Below are the code and all the weights of a small trained network. Each question names an input and a class and asks about switching units off, where a switched-off unit gives its printed mean instead of its output.

import numpy as np


def w(rows, s, z=0):
    codes = np.array(rows[::2]) - 128.0
    scale = np.full(codes.shape[1], s)
    scale[-1] = z or s
    return codes * scale


def norm(h):
    return h / np.sqrt((h * h).mean(-1, keepdims=True) + 1e-5)


def f(y):
    return y / 2 * (1 + np.tanh(0.7978845608 * (y + 0.044715 * y**3)))


def log_softmax(a):
    a = a - a.max(-1, keepdims=True)
    return a - np.log(np.exp(a).sum(-1, keepdims=True))


def net(x, mask):
    res = np.array(x, float).reshape(1, 6) / 4 @ E
    u = 0
    for l in range(3):
        y = f(norm(res) @ A[l][:, :-1].T + A[l][:, -1])
        res = res + np.where(mask[u : u + 5], y, B[l][:, -1]) @ B[l][:, :-1]
        u += 5
    return log_softmax(norm(res)[-1] @ U[:, :-1].T + U[:, -1])


A, B = {}, {}
E = w([
[154,44,108],'x0',
[123,64,115],'x1',
[159,189,1],'x2',
[9,133,182],'x3',
[252,68,124],'x4',
[229,113,178],'x5',
],0.0058)
A[0] = w([
[190,64,158,182],'L0N0',
[131,61,198,174],'L0N1',
[51,2,191,5],'L0N2',
[63,143,210,116],'L0N3',
[67,222,95,221],'L0N4',
],0.0092,0.0028)
B[0] = w([
[215,200,145,220],'L0N0',
[60,150,255,205],'L0N1',
[123,35,121,204],'L0N2',
[162,182,80,200],'L0N3',
[83,145,123,254],'L0N4',
],0.0081,0.0043)
A[1] = w([
[120,84,51,51],'L1N0',
[170,98,45,67],'L1N1',
[37,150,245,42],'L1N2',
[96,2,164,1],'L1N3',
[153,194,131,32],'L1N4',
],0.0077,0.0032)
B[1] = w([
[231,81,164,119],'L1N0',
[239,73,68,142],'L1N1',
[129,33,7,255],'L1N2',
[93,2,179,147],'L1N3',
[167,85,138,114],'L1N4',
],0.0086,0.0021)
A[2] = w([
[219,161,201,71],'L2N0',
[163,122,52,15],'L2N1',
[132,125,91,61],'L2N2',
[63,90,46,249],'L2N3',
[195,186,2,234],'L2N4',
],0.009,0.0014)
B[2] = w([
[154,170,97,214],'L2N0',
[207,3,132,145],'L2N1',
[184,123,67,126],'L2N2',
[164,217,184,227],'L2N3',
[91,38,72,255],'L2N4',
],0.0076,0.0045)
U = w([
[164,187,157,104],'0',
[176,79,33,42],'1',
[6,214,70,250],'2',
[59,60,174,93],'3',
],0.017,0.0023)

Each question gives the input, the list of numbers given to net, and the class t.
The units are the neurons (one row each of A and B). Each row of codes is followed by its name. A weight is (code - 128) times the scale printed after its matrix; where a second scale follows, it is the last column's (A, B and U).
mask holds one flag per neuron, layer by layer. A switched-off neuron (its flag False) gives its mean, the last column of its row in B, instead of its output. The means were averaged over made-up inputs and are rounded, as every weight is.
A unit's drop is (log p(t) with every unit on - log p(t) with that unit switched off) / (log p(t) with every unit on - log p(t) with every unit switched off).
The circuit of an input: a set's keep is (log p(t) with only the set's units on - log p(t) with every unit switched off) / (log p(t) with every unit on - log p(t) with every unit switched off). Starting from the 12 units with the biggest drops (on a tie, the unit counted first), units are removed one at a time, each time the one whose removal leaves the highest keep (on an exact tie, the one counted first), for as long as the keep stays at least 0.8.
units of the circuit, in order: the units of the circuit, biggest drop first
top k neurons: the k neurons with the biggest drops, biggest first
top k neurons in layer l: the k neurons of layer l with the biggest drops, biggest first
drop when u is switched off: that unit's drop, to one decimal
input [5,0,-5,3,8,4], class 0: units of the circuit, in order -> [L0N0]
input [5,3,3,-7,-7,-8], class 1: units of the circuit, in order -> [L1N0; L2N1]
input [-8,-8,-5,-1,-1,5], class 2: top 2 neurons in layer 2 -> [L2N1; L2N3]
input [6,4,6,8,3,-4], class 3: top 2 neurons -> [L0N3; L0N0]
input [-8,2,0,-5,1,1], class 1: top 2 neurons -> [L0N1; L2N4]
input [-3,2,4,6,2,5], class 2: top 3 neurons -> [L0N1; L1N1; L1N2]
input [-1,-3,7,5,8,-8], class 1: top 4 neurons -> [L0N1; L1N0; L2N1; L1N1]
input [-6,5,-4,4,-4,6], class 2: top 3 neurons -> [L0N3; L1N2; L2N1]
input [6,0,-3,-1,5,6], class 0: top 2 neurons in layer 0 -> [L0N0; L0N1]
input [1,-4,8,-1,-2,1], class 1: top 2 neurons -> [L0N1; L2N1]
input [3,-7,-2,3,-4,7], class 2: top 2 neurons in layer 2 -> [L2N3; L2N1]
input [8,3,-5,-2,5,8], class 0: drop when L2N3 is switched off -> -0.1
input [3,5,-2,-7,-8,0], class 3: drop when L0N3 is switched off -> 0.2
input [-2,-1,-1,-6,-6,3], class 2: top neuron -> [L1N2]
input [3,4,-6,-8,7,-3], class 0: drop when L0N1 is switched off -> 0.3
